In the rows, zero is written as 128.
Group, then class
[115 154  89 131 136 133  98 136 141 164 153 153 238 116 221 153  99 102
 145  52 131  94 122 129  75 155 105 139 142 165  56 113 158 178 134 160
 221 122 121 133 200  92 198 174 165  92 114 126 132 151 157 107 114  82
  52 159 103 224 142 121 115 131 122  96 133 157] : G:dasip
[153 123 152 111 138 152 114 128 111 105 126 111 107 120 143 123 145 119
 111 130 108 135 162  77 170 116 125 141 137 137  89 142 140 142 143 113
 166 132 124 112 141  62 132  80 128 144  84 121 128 155 126 156 127  86
 180 139 123 100 141 134  83 109  81 105  54 143] : K:soti
[144 127 117 116 118 126 138 145 150 149  86 170 108 125 154 157 134 107
 135 158 144 116 124 252 132 126 115 138 113 140 147 120 136 126 121 135
 127 159 110 127 123 114 149 170   4 138 111 125  75 143 124 119 140 105
 152 122 159 127 166 102  91 147 169 141 155 117] : G:dasip
[163 140 100 165 119 133 130 132 110 149 127 125 187 110 153 138 116 115
 137 125 118 146 143  57  74 125 145 169 117 103 125 106 132 120 142 110
 146 117 129  99 182 126 125 128 170 119 142 141 119 131 156 105 135 116
 112 156 134  96 110 106 146 140  86 122  96 123] : A:nik
[112 159 119 112 116 123 136 118 148 159 132 165 118 135 214 118  68 105
 133 117 125 125 140 221 118 138  81 157  96 140  95 119 139 145 100 128
 169 136 114 113 180  91 141 186  29 119 124 146  93 131 149 117 121  80
 126 155 163 177 162  98  99 139 124 117 132 141] : G:dasip
[131 161 111 130 140 121 147 143 171 137 150 146 154 112 200 133 109 139
 115  90 112 113 144 157 121 164 117 116 118 152  88 128 155 170 113 135
 225 129 106 139 154  94 177 161  78 106 117 119 109 144 150 120 126  91
 121 129 119 176 156 126 118 131 128 120  98 141] : G:dasip
[110 158  86 142 105 116 140 121 163 197 130 166 171 128 185 137 112 111
 121 170 179 121 150 133  84 155 131 170 117 139 144 116 149 126 116 153
 191 136  98 105 162 138 143 169  83 120 132 147 100 144 135 117 135 106
  76 151 114 207 167 121 101 154 122  95 188 128] : A:gov
[ 98 126 107 132 108 125 151 148 119 163 124 160 176 103 145 132 124 114
 142 164 159 127 120 154  81 129  91 161 141 109 171  99 115 116 133 131
  93 145 125 124  88 126 144 154 102 154 142 129  70 122 129 112 150 116
 119 143 119 146 160  94 111 131 127 125 136 136] : A:gov
[149 136 145 113 130 156 109 115 141 116 128 106  87 127 173 133 132  98
 118 126 111 119 138 127 169 128 113 117 147 123  80 118 116 138 124 122
 171 122 134 105 155  99 136 110  95  99  79 129 120 137 119   4 110  93
 147 142 130 116 139 122  93 102 123 108  88 130] : K:soti
[112 131 105 149 133 126 112 122 109 170 138 165 169 112 186 136 121 101
 133  77  95 106 154 152 112 147 135 143 152 151 113 127 154 121 139 148
 172 136 126 153 183 132 192 174 119 136 123 134 138 134 136 116 124 128
 103 139 124 181 144 130 108 140 144 112 108 165] : G:dasip
[130  79 166  19 130 146 108 149 118 133 250 158 101  90 100 129 126 147
 147 172 132 159 125 172  83  98 124 155 137 144 190 120 111  82  43 139
  71 130 149 136  88 142 110 158  88 141 159 131  92 108 119 139 160 152
 190 115 156  81 126 106 123 133 132 147 119 116] : A:gov
[110 141 117 126 103 108 156 134 122 154 118 157 152 132 148 121 140 146
 142 145 117 147 137 153  91 120 128 173 122 136 163 109 123 123 139 159
 108 107 111 120 138 144 132 133  74 150 152 141 100 135 117 136 130 124
 153 143 119 155 157 117  92 142 107 138 143 108] : A:gov
[125 131 135 138 119  97 151 154 158 141 137 158 159 121 213 137 121 114
 135 150 137 147 139 217 100 114 133 141 106 127 121 107 156 128 113 115
 157 128 135 121 150 111 155 151  53 116 144 122  89 120 155 145 142 120
 131 178 161 147 138 104 101 119 106 128 108 147] : G:dasip
[157 123 161 113 132 156 119 129 113  96 117  91  71 136 126 131 165 131
 102 160 118 139 149 107 185 114 135 130 125  94  78 129  96 138 101 117
 117 128 122 107 120 106  88  87 112 186  61 127 129 147 113 160 120 110
 180 139 129  68 151 128  82 112 106 112  99 111] : K:soti

Group and class of each row
[148 150 153 150  93 131 134  73 135 153 124 113 118 164 118 130  84 140
 127 104 127 129 127 121 153 122 105 147 115 118 120 104 133 175 156 113
 137 152 150 132 127 135 121 169 108 124 117  81 138 136 112 121 135 118
  97 124 120 122 135 131 137 136 153  93 130 119] : dif:(38)
[166  72  89 177  95 130 123 128 170 178 148 125 179 114 152 126 122 134
 138 126 144 152 158 144 145 142 120  94 123 101 132 123 169 106 145 172
 101  83 134 130 137 180  99 212 171 134 152 188 112 155 129 117 130 114
  99 108 132 132  89 132 121 123 127 165 136 123] : Dopuv:(43)
[152 138 124 146  95 135  90 219 126 205 106 124  78 173 142 123  82 118
  90  80 138  71 123 124 158 129 111 127 114 122 120 123 172 117 108 194
 116 123 174 132 139  85 124 103 164 131 134 182 116 171 142 175 132 146
 156  93 114 116 104 138 114 125 127  60 132 104] : dif:(38)
[125 114 123 165 143 130 129  51 147 118 119 137 129 103 129 114 157 140
 127 115 127 146 134 133 120 134 135  96 131 133 131 121 132  82 139 149
 106 108 112 123 125 140 126 209 130 117 118 133 129 105 127  79 130 127
 123 124 144 137 120 126 126 118 128 190 127 140] : Dopuv:(52)
[154 125 153 158  97 130 127 146  96 161 132 129  97 150 118 146  86 127
 146 115 128 115 116 125 162 129 110 140 123 114  97 109 160 155 148 128
 132 141 186 142 125 106 119  95 144 123 130 133 142 162 107 158 124 129
 122 121 115 124 120 108 124 150 142  59 122 111] : dif:(38)
[142 153 128 121  85 122 133 137  87 167 147 111  91 151 146 141  81 130
 132 135 119 141 126  24 149 128  98 144 128 122 127 114 158 171 136 124
 136 124 181 135 133 116 122 105 137 129 156  85 136 160 121 148 126 118
 120 107 111 116 133 143 130 121 136  42 131 115] : dif:(30)
[155  98 117 199 109 140 132 112 148 153 136 133 115 104 136 113 104 128
 133 137 137 120 132 155 130 185 131  89 127 150 116 128 182  92 157 144
 111 110 131 142 131 145 115 174 154 120 138 189 136 133 127 107 116 119
 109 138 130 128 113 133 143 123 127 134 137 121] : Dopuv:(43)
[144  81 118 176 115 141 124  91 171 131 132 116 150 106 135 106 135 127
 134 114 138 121 147 132 160 121 148 115 136 130 135 117 149 104 160 124
 122 123  99 139 134 154 108 185 133 125 128 181 126  89 128  97 123 106
 109 121 138 128 131 126 145 122 139 185 125 112] : Dopuv:(52)
[132 174 146 129  80 116 137 154 127 111 133 133  95 159 128 142  90 123
 148 123 124 135 126 111 160 114  97 139 108 134 127  94 141 192 118 135
 134 140 167 139 137 106 120 142 122 136 138  52 119 158 122 135 125 150
 131 125 118 115 134 145 113 122 126  76 132 119] : dif:(38)
[138  94 117 172 129 137 132 146 178  85 131 137 123 123 136 128 101 114
 150 139 110  91  97 103 160 133 152  93 132 139 125 124 139 113 125 156
 118 127 110 134 121 117 128 137 156 130 112 205 103 147 140 121  86 120
 137 127 122 135 119 131 172 124 111 165 131 109] : modig:(49)
[135 140 138 140  84 123 122 108 104 170 144 124 107 157 154 139  91 125
 121 115 116 130 129 130 130 129 103 149 109 136 124 117 153 164 132 132
 131 128 179 124 133 104 130 154 115 128 138  81 134 149 113 149 133 123
  93 109 114 119 141 135 135 124 149  27 130 113] : dif:(30)
[130  91 110 171 133 148 119 121 187 145 150 121 133 120 137 127 112 124
 128 150 140 129 139 135 129 143 127 111 125 113 136 126 141 117 150 139
 136 115 114 124 132 176 108 177 125 131 150 168 128 138 141 116 138 116
  72 124 126 136 114 128 126 125 125 131 130 129] : Dopuv:(43)
[148 143 149 150  99 120 121 178 164  62 122 140 119 149 107 138  94 124
 167 127 138  93 108 101 182 122 143 105 149 134 106 107 139 152 118 148
 117 159 136 143 132  96 141 107 151 127 104 157 122 149 138 134 128 129
 135 134 113 138 119 134 113 131  91 149 130 113] : modig:(44)
[144 122 143 158  81 125 122 165 114 153 125 123  93 176 128 143  80 135
 128 102 132 112 133 121 155 121 121 142 109 126 117 114 170 151 156 123
 135 118 171 142 126 107 129 126 152 146 155 116 132 155 138 157 134 131
 103 111 115 127 123 114 131 147 156  51 125 159] : dif:(30)
[140  99 100 218 122 126 140  49 167 152 142 123 139 113 150 129  98 139
 154 139 131 153 131 139 131 146 116 102 120 110 110 119 158 115 162 151
 119 106 136 139 129 168 110 229 136 127 140 145 127 142 125 101 128 111
  85 115  98 116 119 132 160 124 148 138 134 131] : Dopuv:(43)
[149  88 116 193 107 145 161 100 168 160 154 133 123 113 154 116  87 119
 124 133 134 110 134 140 137 149 143 120 121 136 127 118 154 100 163 135
 121 109 141 150 130 142  86 177 130 133 139 171 136 135 130 103 136 117
 102 111 119 134 123 110 126 126 140 128 128 116] : Dopuv:(43)
[141  77 110 211 143 139 138 113 170 152 133 135 127 106 128 119 103 126
 132 155 144 122 133 127 147 140 137 112 131 118 123 126 157  97 172 145
 124 116 134 129 135 155  94 157 162 131 143 196 143 129 148 103 115 111
  82 138 128 130 111 121 127 134 129 146 125 126] : Dopuv:(43)
[141  85 115 158 162 129 134  89 148 142 136 144 145 102 126 124 136 124
 147 142 140 135 154 148 144 136 126  95 138 114 113 124 141  98 156 129
 105 119 102 133 124 167 119 148 142 123 139 186 133 136 137 106 133 106
 102 131 126 136 123 139 137 115 119 175 132 123] : Dopuv:(52)
[139  94 129 155 110 134 107 197 155 112 105 136 127 146 133 127 107 115
 128 125 137  91 123 109 132 137 119 115 118 139 126 119 144 121 129 142
 143 124 120 125 131 108 121 134 161 124 120 185 126 140 138 154 127 139
 134 118 120 136 115 120 122 131 116 130 133 132] : modig:(49)
[158  80 136 167  84 111 124 199 148  92 137 132 152 141 138 146 124 116
 174 143 121 134 120 117 140 135 135  97 127 129 141 109 155 130 123 134
 131 133 120 155 122 141 112 186 162 137 128 163 115 145 140 164 134 128
 111 124 112 128  99 125 129 126 110 150 127 118] : modig:(40)
[134 141 143 175 120 125 138  98 199  89 124 133 130 154  92 121  82 124
 148 126 121 123 116 115 162 124 133 112 125  73 115 114 124 148 133 153
 106 154 143 139 134 108  98 188 136 130 109 133 122 158 122 102 116 116
 117 125 137 131 122 136 120 131 113 169 146 136] : modig:(40)
[146 128 151 188 103 127 118 157 180  76 122 132 124 159 118 132  67 119
 147 137 115  77  91  67 159 137 146 109 126 136 122 112 137 150 134 129
  96 161 155 147 138  91 128 146 116 134 118 160 129 137 118 135 121 136
 140 138 113 136 133 124 122 143 106 127 143 111] : modig:(44)
[152  87 133 165 126 119 114 192 132 115 126 132 122 123 135 137 107 120
 158 137 133 102 112 123 144 124 141  88 132 142 122 122 154 113 115 149
 118 121 128 135 139 110 121 111 161 127 119 204 123 127 138 134 129 133
 131 129 119 139 104 122 120 111 102 159 128 108] : modig:(49)
[164  90 121 163  85 116  98 168 106 161 148 114 120 127 155 149  71 130
 140 142 143 127 119 135 135 140 129 122 114 132 135 127 161 139 146 110
 143 119 165 144 133 137 125 137 140 122 146 135 136 147 132 153 138 134
 103 127 120  76 109 124 142 130 146  64 147 114] : dif:(36)
[148 111 129 190  96 127 120 167 157  80 131 132 126 143 140 132  67 119
 151 145 138 108 101 121 138 148 137  99 131 132 122 115 148 134 132 143
 117 142 134 146 137 107 114 149 167 124 125 167 123 151 102 133 125 139
 119 142 124 139 109 120 119 128 103 143 140 116] : modig:(49)
[151  65 112 212 122 135 135  25 169 154 142 131 131 115 148 114 101 122
 128 148 138 118 122 152 139 138 128  96 129 127 129 107 168  88 164 150
 110  98 124 135 117 151 109 210 149 132 144 188 137 136 129 103 133 128
  90 109 131 138 107 116 124 125 134 140 132 123] : Dopuv:(43)
[127  94 104 154 131 128 140  64 150 112 135 138 150  93 145 126 143 141
 144 148 125 158 142 149 116 134 129  95 123 132 142 133 123 115 134 126
 130  91 104 131 129 168 113 222 145 126 129 148 129 123 123  88 145 111
 101 153 132 122 130 109 130 108 126 193 128 147] : Dopuv:(39)
[141 112 141 135  65 138 118 149 108 158 138 108 104 151 148 125  74 121
 114 123 114 102 131 139 139 138 120 148 103 154 133 116 159 141 155 123
 149 138 161 147 126 117 113 137 118 129 154 114 140 150 129 146 112 140
 122 110 127 117 114 128 133 137 152  31 109 110] : dif:(30)
[130  80 120 148 114 136 130  69 146 109 121 130 141 122 140 123 112 127
 143 148 127 118 132 139 129 127 137  94 132 147 125 116 147 100 150 130
 112  96 116 128 137 147 123 185 140 122 134 185 138 124 125  96 122 125
 118 121 130 133 122 107 127 119 119 145 152 120] : Dopuv:(39)
